Below is a small trained network, with its code and all its weights. Each question gives an input and a class and asks what happens when units are switched off, that is, made to give their printed mean instead of their output.

import numpy as np


def w(rows, s, z=0):
    codes = np.array(rows[::2]) - 128.0
    scale = np.full(codes.shape[1], s)
    scale[-1] = z or s
    return codes * scale


def norm(h):
    return h / np.sqrt((h * h).mean(-1, keepdims=True) + 1e-5)


def f(y):
    return np.maximum(y, 0)


def log_softmax(a):
    a = a - a.max(-1, keepdims=True)
    return a - np.log(np.exp(a).sum(-1, keepdims=True))


def net(x, mask):
    res = np.array(x, float).reshape(1, 5) / 4 @ E
    u = 0
    for l in range(2):
        y = f(norm(res) @ A[l][:, :-1].T + A[l][:, -1])
        res = res + np.where(mask[u : u + 9], y, B[l][:, -1]) @ B[l][:, :-1]
        u += 9
    return log_softmax(norm(res)[-1] @ U[:, :-1].T + U[:, -1])


A, B = {}, {}
E = w([
[127,127,128,125,130,126],'x0',
[228,96,148,62,253,161],'x1',
[124,231,86,202,219,66],'x2',
[127,127,125,128,128,127],'x3',
[20,44,106,169,188,204],'x4',
],0.0049)
A[0] = w([
[84,152,170,120,77,131,113],'L0N0',
[73,158,84,205,147,3,98],'L0N1',
[148,217,95,143,222,119,34],'L0N2',
[172,81,159,86,109,122,54],'L0N3',
[112,154,108,112,24,121,4],'L0N4',
[217,141,169,80,176,159,102],'L0N5',
[80,117,115,133,51,145,87],'L0N6',
[76,203,154,180,82,133,83],'L0N7',
[67,68,120,173,168,166,162],'L0N8',
],0.0066,0.0042)
B[0] = w([
[129,116,124,144,170,94,192],'L0N0',
[191,131,69,133,83,185,243],'L0N1',
[106,133,144,123,156,47,208],'L0N2',
[147,61,90,72,102,128,184],'L0N3',
[164,106,158,171,255,90,187],'L0N4',
[88,167,119,70,80,129,255],'L0N5',
[122,104,166,157,139,64,210],'L0N6',
[164,146,107,114,94,151,205],'L0N7',
[51,159,145,111,140,202,243],'L0N8',
],0.0076,0.0039)
A[1] = w([
[51,49,224,192,54,90,39],'L1N0',
[193,70,127,131,72,101,122],'L1N1',
[113,117,156,84,113,152,133],'L1N2',
[44,72,163,101,117,154,96],'L1N3',
[190,97,229,137,92,17,3],'L1N4',
[72,132,160,160,248,158,33],'L1N5',
[87,255,84,187,113,112,102],'L1N6',
[18,87,190,210,180,159,24],'L1N7',
[134,172,71,132,213,133,113],'L1N8',
],0.0068,0.0033)
B[1] = w([
[76,168,205,132,135,84,235],'L1N0',
[112,113,37,166,105,48,227],'L1N1',
[199,69,143,180,114,155,204],'L1N2',
[191,179,167,168,171,128,235],'L1N3',
[2,11,48,196,224,127,227],'L1N4',
[152,26,74,184,75,70,200],'L1N5',
[138,111,170,106,120,222,252],'L1N6',
[175,191,141,55,98,73,236],'L1N7',
[62,115,142,136,124,78,205],'L1N8',
],0.008,0.0037)
U = w([
[74,57,88,174,170,54,251],'0',
[97,161,253,151,82,114,156],'1',
[219,80,109,32,59,95,60],'2',
[179,68,190,111,171,231,87],'3',
[211,213,57,182,44,121,78],'4',
[67,181,95,184,100,244,81],'5',
[155,229,97,66,193,55,48],'6',
],0.016,0.0028)

Each question gives the input, the list of numbers given to net, and the class t.
The units are the neurons (one row each of A and B). Each row of codes is followed by its name. A weight is (code - 128) times the scale printed after its matrix; where a second scale follows, it is the last column's (A, B and U).
mask holds one flag per neuron, layer by layer. A switched-off neuron (its flag False) gives its mean, the last column of its row in B, instead of its output. The means were averaged over made-up inputs and are rounded, as every weight is.
A unit's drop is (log p(t) with every unit on - log p(t) with that unit switched off) / (log p(t) with every unit on - log p(t) with every unit switched off).
The circuit of an input: a set's keep is (log p(t) with only the set's units on - log p(t) with every unit switched off) / (log p(t) with every unit on - log p(t) with every unit switched off). Starting from the 12 units with the biggest drops (on a tie, the unit counted first), units are removed one at a time, each time the one whose removal leaves the highest keep (on an exact tie, the one counted first), for as long as the keep stays at least 0.8.
circuit, biggest first: the units of the circuit, biggest drop first
unit that matters most: the unit with the biggest drop
top k neurons: the k neurons with the biggest drops, biggest first
top k neurons in layer l: the k neurons of layer l with the biggest drops, biggest first
drop when u is switched off: that unit's drop, to one decimal
input [6,0,1,3,5], class 5: circuit, biggest first	(L0N8)
input [-7,-8,3,1,-1], class 4: top 2 neurons	(L0N1, L0N8)
input [7,-4,0,-2,-5], class 0: circuit, biggest first	(L1N4, L0N4)
input [7,-5,0,8,-8], class 0: circuit, biggest first	(L1N4, L0N4)
input [5,0,4,-2,-5], class 4: top 3 neurons	(L0N1, L0N4, L1N0)
input [-5,-1,-7,6,1], class 1: circuit, biggest first	(L1N0, L0N1)
input [3,-2,7,-4,6], class 5: top 2 neurons	(L0N1, L1N6)
input [-7,7,7,-1,1], class 0: top 2 neurons	(L1N5, L1N8)
input [1,-2,0,6,8], class 1: top 3 neurons in layer 1	(L1N7, L1N4, L1N3)
input [7,-1,4,2,-3], class 4: top 2 neurons	(L0N1, L0N8)
input [1,-4,1,-5,0], class 4: top 2 neurons	(L0N1, L1N4)
input [-2,-3,1,-1,8], class 5: top 2 neurons in layer 0	(L0N8, L0N2)
input [5,-5,0,-4,2], class 1: top 3 neurons in layer 1	(L1N0, L1N7, L1N4)
input [-2,-4,4,8,-2], class 4: circuit, biggest first	(L0N1)
input [1,0,-3,1,-7], class 0: top 2 neurons	(L1N4, L0N1)
input [4,8,-3,-5,0], class 2: top 2 neurons in layer 0	(L0N8, L0N3)
input [3,-4,2,7,2], class 5: top 2 neurons in layer 0	(L0N1, L0N8)
input [5,0,6,-2,-4], class 4: top 2 neurons in layer 0	(L0N1, L0N4)
input [-7,-1,-1,-8,-8], class 0: drop when L1N4 is switched off	0.6
input [-4,-4,8,3,2], class 5: unit that matters most	L1N6
